Here is a tiny trained network, its code and every weight. The questions are about switching its units off for an input and a target symbol, where a switched-off unit gives its printed mean instead of its output.

import numpy as np


def w(rows, s, z=0):
    codes = np.array(rows[::2]) - 128.0
    scale = np.full(codes.shape[1], s)
    scale[-1] = z or s
    return codes * scale


def softmax(a):
    e = np.exp(a - a.max(-1, keepdims=True))
    return e / e.sum(-1, keepdims=True)


def log_softmax(a):
    a = a - a.max(-1, keepdims=True)
    return a - np.log(np.exp(a).sum(-1, keepdims=True))


def net(x, mask):
    ids = ['βδζηθλμτψω'.index(c) for c in x.split()]
    T = len(ids)
    res = E[ids] + P[:T]
    u = 0
    for l in range(2):
        r = res
        for j in range(3):
            rows = slice(4 * j, 4 * j + 4)
            q, k, v = (r @ M[l][rows].T for M in (Q, K, V))
            z = softmax(np.where(np.tri(T) > 0, q @ k.T / 4**0.5, -1e9)) @ v
            o = O[l][rows]
            res = res + np.where(mask[u + j], z, o[:, -1]) @ o[:, :-1]
        u += 3
    return log_softmax(res[-1] @ U[:, :-1].T + U[:, -1])


Q, K, V, O = {}, {}, {}, {}
E = w([
[79,189,136],'β',
[49,165,152],'δ',
[72,22,133],'ζ',
[152,193,3],'η',
[118,133,181],'θ',
[132,37,164],'λ',
[114,102,144],'μ',
[120,118,200],'τ',
[69,55,99],'ψ',
[21,94,191],'ω',
],0.018)
P = w([
[224,160,113],'0',
[254,160,123],'1',
[190,146,124],'2',
[186,152,127],'3',
[153,151,139],'4',
[153,152,144],'5',
[136,142,146],'6',
[98,127,154],'7',
[108,130,159],'8',
[55,73,165],'9',
],0.0068)
Q[0] = w([
[134,131,93],'L0H1',
[125,157,120],'L0H1',
[137,116,129],'L0H1',
[147,105,35],'L0H1',
[109,113,111],'L0H2',
[209,166,192],'L0H2',
[113,83,167],'L0H2',
[112,119,139],'L0H2',
[129,139,107],'L0H3',
[160,149,144],'L0H3',
[172,111,160],'L0H3',
[220,118,251],'L0H3',
],0.015)
K[0] = w([
[141,117,200],'L0H1',
[97,112,149],'L0H1',
[121,178,131],'L0H1',
[180,118,251],'L0H1',
[104,104,133],'L0H2',
[246,202,111],'L0H2',
[170,97,167],'L0H2',
[122,122,144],'L0H2',
[155,154,128],'L0H3',
[184,184,145],'L0H3',
[181,10,162],'L0H3',
[189,54,188],'L0H3',
],0.014)
V[0] = w([
[134,192,42],'L0H1',
[128,181,56],'L0H1',
[147,170,84],'L0H1',
[103,26,237],'L0H1',
[50,3,176],'L0H2',
[126,119,147],'L0H2',
[10,69,45],'L0H2',
[169,48,122],'L0H2',
[183,98,87],'L0H3',
[67,161,171],'L0H3',
[221,99,77],'L0H3',
[87,142,153],'L0H3',
],0.0051)
O[0] = w([
[64,103,105,167],'L0H1',
[66,103,104,161],'L0H1',
[78,101,114,148],'L0H1',
[248,179,160,78],'L0H1',
[253,155,163,252],'L0H2',
[142,126,139,137],'L0H2',
[195,164,79,217],'L0H2',
[126,169,144,153],'L0H2',
[71,93,123,135],'L0H3',
[187,162,135,121],'L0H3',
[60,91,115,132],'L0H3',
[167,149,136,125],'L0H3',
],0.0072,0.0032)
Q[1] = w([
[153,29,76],'L1H1',
[160,77,98],'L1H1',
[123,6,71],'L1H1',
[139,63,95],'L1H1',
[168,115,64],'L1H2',
[95,138,175],'L1H2',
[99,135,149],'L1H2',
[170,122,111],'L1H2',
[110,148,146],'L1H3',
[140,113,87],'L1H3',
[115,183,180],'L1H3',
[134,110,171],'L1H3',
],0.015)
K[1] = w([
[180,33,20],'L1H1',
[138,28,36],'L1H1',
[219,88,50],'L1H1',
[157,81,74],'L1H1',
[139,209,47],'L1H2',
[119,70,183],'L1H2',
[120,91,147],'L1H2',
[149,180,128],'L1H2',
[118,98,79],'L1H3',
[117,105,177],'L1H3',
[226,145,1],'L1H3',
[134,220,142],'L1H3',
],0.0088)
V[1] = w([
[145,70,162],'L1H1',
[118,179,163],'L1H1',
[133,105,135],'L1H1',
[135,84,107],'L1H1',
[107,123,201],'L1H2',
[143,132,148],'L1H2',
[109,189,155],'L1H2',
[123,149,179],'L1H2',
[141,45,193],'L1H3',
[183,31,97],'L1H3',
[136,36,247],'L1H3',
[105,195,75],'L1H3',
],0.014)
O[1] = w([
[172,190,40,96],'L1H1',
[147,77,60,104],'L1H1',
[137,152,107,120],'L1H1',
[115,172,168,140],'L1H1',
[145,198,134,129],'L1H2',
[87,136,161,103],'L1H2',
[157,155,29,92],'L1H2',
[117,170,120,100],'L1H2',
[42,92,213,218],'L1H3',
[97,6,232,157],'L1H3',
[2,117,197,253],'L1H3',
[191,158,94,64],'L1H3',
],0.0093,0.0035)
U = w([
[154,136,78,202],'β',
[145,150,83,232],'δ',
[166,95,140,134],'ζ',
[85,22,2,64],'η',
[81,182,93,79],'θ',
[113,141,136,2],'λ',
[127,137,112,135],'μ',
[68,210,107,24],'τ',
[194,64,127,246],'ψ',
[118,193,118,162],'ω',
],0.0086,0.0043)

Each question gives the input, a string of symbols that net reads in full, and the target symbol t.
The units are the heads (4 rows each of Q, K, V and O). Each row of codes is followed by its name. A weight is (code - 128) times the scale printed after its matrix; where a second scale follows, it is the last column's (O and U).
mask holds one flag per head, layer by layer. A switched-off head (its flag False) gives its mean, the last column of its rows in O, instead of its output. The means were averaged over made-up inputs and are rounded, as every weight is.
A unit's drop is (log p(t) with every unit on - log p(t) with that unit switched off) / (log p(t) with every unit on - log p(t) with every unit switched off).
The circuit of an input: a set's keep is (log p(t) with only the set's units on - log p(t) with every unit switched off) / (log p(t) with every unit on - log p(t) with every unit switched off). Starting from all 6 units, units are removed one at a time, each time the one whose removal leaves the highest keep (on an exact tie, the one counted first), for as long as the keep stays at least 0.8.
units of the circuit, in order: the units of the circuit, biggest drop first
unit that matters most: the unit with the biggest drop
heads that matter: for each layer, one digit per head in row order, 1 if its drop is at least 0.15 and else 0, layers parted by /
drop when u is switched off: that unit's drop, to one decimal
input ψ λ δ, target ψ: unit that matters most : L1H1
input ζ η β τ θ θ, target τ: units of the circuit, in order : (L0H1, L0H2, L1H3, L1H2)
input η ζ ψ, target ψ: heads that matter : 110 / 011
input ψ ζ ζ ψ ψ ψ, target ψ: heads that matter : 110 / 001
input λ λ ψ, target λ: heads that matter : 000 / 001
input η ω ω θ τ δ, target δ: heads that matter : 000 / 001
input η ψ λ, target λ: heads that matter : 100 / 101
input ψ ψ δ, target ψ: heads that matter : 000 / 101
input ψ ψ ω, target ψ: units of the circuit, in order : (L1H3, L0H2)
input θ ζ μ ψ δ η δ, target η: units of the circuit, in order : (L0H1, L1H1)
input ω η β, target η: heads that matter : 111 / 100
input θ η τ, target τ: units of the circuit, in order : (L0H1, L0H2, L1H3, L1H2)
input τ τ η λ, target λ: drop when L1H3 is switched off : 0.5
input η μ ω ζ β, target β: drop when L1H3 is switched off : 1.3
input μ τ θ ψ η, target η: drop when L1H1 is switched off : 0.1
input ψ δ τ η, target η: drop when L1H1 is switched off : 0.0
input β δ η ψ θ τ ω ω β, target δ: unit that matters most : L1H3
